Below is a small trained network, with its code and all its weights. Each question gives an input and a class and asks what happens when units are switched off, that is, made to give their printed mean instead of their output.

import numpy as np


def w(rows, s, z=0):
    codes = np.array(rows[::2]) - 128.0
    scale = np.full(codes.shape[1], s)
    scale[-1] = z or s
    return codes * scale


def f(y):
    return np.maximum(y, 0)


def log_softmax(a):
    a = a - a.max(-1, keepdims=True)
    return a - np.log(np.exp(a).sum(-1, keepdims=True))


def net(x, mask):
    res = np.array(x, float).reshape(1, 3) / 4 @ E
    y = f(res @ A[0][:, :-1].T + A[0][:, -1])
    res = res + np.where(mask, y, B[0][:, -1]) @ B[0][:, :-1]
    return log_softmax(res[-1] @ U[:, :-1].T + U[:, -1])


A, B = {}, {}
E = w([
[80,219,149,151,66,143,174,122,131,163],'x0',
[72,138,161,105,124,125,116,2,87,128],'x1',
[126,201,138,62,166,92,53,143,69,119],'x2',
],0.0062)
A[0] = w([
[118,102,128,139,117,129,155,38,132,130,230],'n0',
[134,95,112,127,138,111,127,94,129,129,98],'n1',
[155,94,121,136,132,128,129,251,141,129,195],'n2',
[103,188,123,160,82,133,205,133,147,139,236],'n3',
[124,125,138,117,135,96,96,113,112,126,255],'n4',
[98,223,138,123,107,131,133,96,116,135,214],'n5',
[130,159,128,139,120,122,152,186,137,119,164],'n6',
[137,64,128,159,115,137,174,138,160,134,185],'n7',
[148,162,129,114,145,121,97,136,127,133,132],'n8',
[127,123,125,132,122,131,128,137,131,136,93],'n9',
[158,88,130,126,149,130,105,225,137,125,250],'n10',
[132,94,133,155,116,128,171,90,155,129,139],'n11',
],0.018,0.0018)
B[0] = w([
[106,113,148,133,139,144,108,4,163,159,211],'n0',
[152,133,132,169,82,157,161,116,159,160,159],'n1',
[242,118,168,137,213,117,145,116,192,98,254],'n2',
[91,110,237,206,111,114,124,107,170,146,221],'n3',
[83,152,162,98,212,148,100,147,122,91,178],'n4',
[80,119,62,107,119,24,123,134,104,132,222],'n5',
[180,122,173,155,109,128,95,147,144,178,186],'n6',
[115,139,93,121,96,70,204,97,89,67,216],'n7',
[87,124,112,114,122,141,162,167,103,80,170],'n8',
[127,131,129,124,149,130,125,124,130,113,135],'n9',
[204,140,88,99,188,32,95,131,126,168,241],'n10',
[84,145,129,109,94,136,138,93,68,83,189],'n11',
],0.021,0.0098)
U = w([
[127,140,139,120,130,201,125,184,111,109,97],'0',
[164,122,88,116,107,128,146,120,109,121,5],'1',
[197,125,151,135,165,118,125,135,175,131,115],'2',
[96,125,132,134,102,120,141,105,111,115,177],'3',
[134,116,146,146,94,127,104,172,151,173,119],'4',
[122,147,50,88,139,118,113,164,75,116,169],'5',
[135,122,166,134,133,247,109,119,165,148,151],'6',
[154,127,91,145,87,188,148,178,126,141,37],'7',
],0.013,0.0029)

Each question gives the input, the list of numbers given to net, and the class t.
The units are the neurons (one row each of A and B). Each row of codes is followed by its name. A weight is (code - 128) times the scale printed after its matrix; where a second scale follows, it is the last column's (A, B and U).
mask holds one flag per neuron, in row order. A switched-off neuron (its flag False) gives its mean, the last column of its row in B, instead of its output. The means were averaged over made-up inputs and are rounded, as every weight is.
A unit's drop is (log p(t) with every unit on - log p(t) with that unit switched off) / (log p(t) with every unit on - log p(t) with every unit switched off).
The circuit of an input: a set's keep is (log p(t) with only the set's units on - log p(t) with every unit switched off) / (log p(t) with every unit on - log p(t) with every unit switched off). Starting from all 12 units, units are removed one at a time, each time the one whose removal leaves the highest keep (on an exact tie, the one counted first), for as long as the keep stays at least 0.8.
units of the circuit, in order: the units of the circuit, biggest drop first
most important unit: the unit with the biggest drop
top k neurons: the k neurons with the biggest drops, biggest first
drop when u is switched off: that unit's drop, to one decimal
input [-3,7,-4], class 3: top 4 neurons => n2, n11, n6, n3
input [-8,1,-5], class 1: units of the circuit, in order => n7, n3
input [7,0,0], class 4: most important unit => n7
input [-4,5,-1], class 6: top 3 neurons => n5, n7, n10
input [-2,6,5], class 5: units of the circuit, in order => n3, n2
input [-5,4,4], class 6: top 3 neurons => n5, n10, n7
input [1,0,1], class 3: top 2 neurons => n2, n10
input [-7,6,7], class 5: top 2 neurons => n3, n2
input [-4,7,4], class 3: top 2 neurons => n2, n10
input [1,6,4], class 5: top 2 neurons => n3, n5
input [4,1,5], class 5: top 2 neurons => n5, n0
input [1,7,6], class 5: top 2 neurons => n3, n5
input [-5,7,1], class 6: drop when n10 is switched off => 0.1
input [6,-2,6], class 3: units of the circuit, in order => n2
input [-8,5,2], class 6: drop when n10 is switched off => 0.2
input [8,-3,-3], class 4: drop when n6 is switched off => 0.3
